Below are the code and all the weights of a small trained network. Each question names an input and a target symbol and asks about switching units off, where a switched-off unit gives its printed mean instead of its output.

import numpy as np


def w(rows, s, z=0):
    codes = np.array(rows[::2]) - 128.0
    scale = np.full(codes.shape[1], s)
    scale[-1] = z or s
    return codes * scale


def f(y):
    return y / 2 * (1 + np.tanh(0.7978845608 * (y + 0.044715 * y**3)))


def softmax(a):
    e = np.exp(a - a.max(-1, keepdims=True))
    return e / e.sum(-1, keepdims=True)


def log_softmax(a):
    a = a - a.max(-1, keepdims=True)
    return a - np.log(np.exp(a).sum(-1, keepdims=True))


def net(x, mask):
    ids = ['ΔΛΞΣΩαζηθπφ'.index(c) for c in x.split()]
    T = len(ids)
    res = E[ids] + P[:T]
    r = res
    for j in range(3):
        rows = slice(2 * j, 2 * j + 2)
        q, k, v = (r @ M[0][rows].T for M in (Q, K, V))
        z = softmax(np.where(np.tri(T) > 0, q @ k.T / 2**0.5, -1e9)) @ v
        o = O[0][rows]
        res = res + np.where(mask[j], z, o[:, -1]) @ o[:, :-1]
    y = f(res @ A[0][:, :-1].T + A[0][:, -1])
    res = res + np.where(mask[3:15], y, B[0][:, -1]) @ B[0][:, :-1]
    return log_softmax(res[-1] @ U[:, :-1].T + U[:, -1])


Q, K, V, O, A, B = {}, {}, {}, {}, {}, {}
E = w([
[94,166,173,107],'Δ',
[144,137,227,78],'Λ',
[91,118,157,182],'Ξ',
[194,183,254,139],'Σ',
[73,66,192,40],'Ω',
[151,168,201,190],'α',
[68,106,154,96],'ζ',
[92,218,153,146],'η',
[167,92,230,101],'θ',
[146,204,212,142],'π',
[100,121,185,90],'φ',
],0.0038)
P = w([
[69,171,189,109],'0',
[123,140,179,92],'1',
[142,44,206,188],'2',
[19,249,213,61],'3',
[147,137,154,86],'4',
[104,59,189,196],'5',
[45,243,237,70],'6',
[174,136,129,84],'7',
[81,73,185,199],'8',
[66,218,245,86],'9',
[201,134,102,80],'10',
[62,74,173,206],'11',
[83,198,255,84],'12',
[220,140,83,71],'13',
],0.0055)
Q[0] = w([
[159,120,166,123],'h1',
[155,94,92,103],'h1',
[131,200,212,2],'h2',
[176,165,155,167],'h2',
[99,187,187,73],'h3',
[160,116,148,142],'h3',
],0.044)
K[0] = w([
[178,119,170,134],'h1',
[141,79,91,177],'h1',
[228,140,1,61],'h2',
[182,181,137,202],'h2',
[220,136,24,83],'h3',
[144,96,167,124],'h3',
],0.036)
V[0] = w([
[81,104,223,171],'h1',
[191,104,99,151],'h1',
[100,203,25,177],'h2',
[57,26,68,31],'h2',
[169,163,130,4],'h3',
[156,20,160,178],'h3',
],0.02)
O[0] = w([
[64,109,104,191,255],'h1',
[144,92,85,82,27],'h1',
[76,176,224,156,23],'h2',
[38,2,144,78,122],'h2',
[140,153,32,67,181],'h3',
[215,101,177,234,131],'h3',
],0.015,0.0097)
A[0] = w([
[72,142,253,133,76],'n1',
[26,166,221,91,58],'n2',
[215,99,91,39,90],'n3',
[203,129,112,168,220],'n4',
[158,149,171,206,29],'n5',
[111,134,182,186,221],'n6',
[110,219,96,33,73],'n7',
[78,73,157,155,103],'n8',
[106,148,119,139,255],'n9',
[22,204,182,117,106],'n10',
[141,63,130,83,110],'n11',
[165,218,145,83,116],'n12',
],0.013,0.0044)
B[0] = w([
[99,209,109,214,144],'n1',
[164,57,202,202,149],'n2',
[184,97,207,51,176],'n3',
[134,63,161,152,254],'n4',
[63,201,92,51,231],'n5',
[173,80,141,188,221],'n6',
[221,140,4,146,175],'n7',
[78,163,144,98,218],'n8',
[62,77,143,158,229],'n9',
[166,130,148,21,192],'n10',
[139,223,148,175,206],'n11',
[149,190,222,137,178],'n12',
],0.024,0.0083)
U = w([
[121,3,117,204,248],'Δ',
[109,143,227,236,149],'Λ',
[34,224,66,143,181],'Ξ',
[162,59,92,49,135],'Σ',
[137,129,27,132,84],'Ω',
[121,29,186,47,57],'α',
[122,95,82,62,195],'ζ',
[125,183,202,27,136],'η',
[172,210,101,218,3],'θ',
[195,114,170,142,58],'π',
[167,200,79,89,45],'φ',
],0.0041,0.0033)

Each question gives the input, a string of symbols that net reads in full, and the target symbol t.
The units are the heads (2 rows each of Q, K, V and O) and the neurons (one row each of A and B). Each row of codes is followed by its name. A weight is (code - 128) times the scale printed after its matrix; where a second scale follows, it is the last column's (O, A, B and U).
mask holds one flag per unit, heads first, then neurons. A switched-off unit (its flag False) gives its mean, the last column of its rows in O or B, instead of its output. The means were averaged over made-up inputs and are rounded, as every weight is.
A unit's drop is (log p(t) with every unit on - log p(t) with that unit switched off) / (log p(t) with every unit on - log p(t) with every unit switched off).
The circuit of an input: a set's keep is (log p(t) with only the set's units on - log p(t) with every unit switched off) / (log p(t) with every unit on - log p(t) with every unit switched off). Starting from the 12 units with the biggest drops (on a tie, the unit counted first), units are removed one at a time, each time the one whose removal leaves the highest keep (on an exact tie, the one counted first), for as long as the keep stays at least 0.8.
units of the circuit, in order: the units of the circuit, biggest drop first
top k neurons: the k neurons with the biggest drops, biggest first
heads that matter: for each layer, one digit per head in row order, 1 if its drop is at least 0.15 and else 0, layers parted by /
input α α Ω, target Δ: units of the circuit, in order => [h3, n11, n6]
input Ω Ξ α Δ Ξ α Σ π π Ω, target φ: top 3 neurons => [n7, n10, n12]
input Ω π π Λ ζ, target Ξ: heads that matter => 010
input Ω α Σ Ω Ω Ω Ξ ζ Ω Ξ, target α: heads that matter => 111
input Ω Ω Ξ Ξ Ω Ξ Ξ Λ Λ Ω Ω φ, target Δ: units of the circuit, in order => [n5, n11]
input Ξ α Ξ Ξ ζ ζ Ω, target α: heads that matter => 111
input Δ ζ π ζ Ξ Δ Ξ, target Λ: top 2 neurons => [n1, n2]
input Ω π Δ Ξ η α α, target π: top 4 neurons => [n2, n10, n7, n12]
input Ω Ω Σ Ξ Σ Σ π Ω α Ξ Σ φ Ω π, target θ: units of the circuit, in order => [h2, n7, n12, h3]
input Ξ ζ Ω Ξ θ Ω Ω Ξ Ω ζ, target Λ: units of the circuit, in order => [h2, n2, h1]
input Ω Ξ Λ π Ξ Λ Ω α Ω Ω π Ω Ξ, target φ: units of the circuit, in order => [n7, h3, h2, n10]
input Ξ Δ Ω Δ π Ω π Ξ ζ Ξ Ξ Ω Ω, target Λ: top neuron => [n1]
input Ω Ω Ξ Ω Ω θ π Ω Ξ ζ Ω Ξ η, target Ξ: units of the circuit, in order => [h2, n4, n3, n8]
input π Ξ Ξ ζ ζ π α, target α: units of the circuit, in order => [h2, n10, h1, n11]
input Ξ π Ω α Ω Ω Ω ζ Ω Σ η Ξ η Λ, target Σ: heads that matter => 101
input Ω Λ φ Σ Λ ζ, target Δ: heads that matter => 000
input Ω Ξ Ω Ξ Σ ζ η Ξ Ω Ω Σ Ω α, target θ: heads that matter => 011
input Ω α π Σ Ω Ω θ Σ Ξ Ω α π Ω, target η: heads that matter => 110
input Ξ Ξ Λ Ω Σ Λ Ω Σ θ, target Δ: top 2 neurons => [n4, n11]
input Ξ Ω Ω α π Ω θ Ξ π θ, target Λ: heads that matter => 111
input Ω φ Ω Ω Ξ Ξ Ξ θ, target α: units of the circuit, in order => [n3, h1, h2, n4]
input π π Λ, target Δ: top 2 neurons => [n4, n6]
input Λ α α Ω Ω η Σ π α η ζ, target Ξ: units of the circuit, in order => [h2, n4, n3]
input α Ω α π π η Ω Ξ ζ Ξ Ξ Ω θ, target Λ: units of the circuit, in order => [h2, n2]
input Ω π Ω Ξ Ω π π α, target Λ: heads that matter => 010
input Ω Ω Ω Ξ Ω π Ω Λ Ω Σ, target Ω: heads that matter => 001
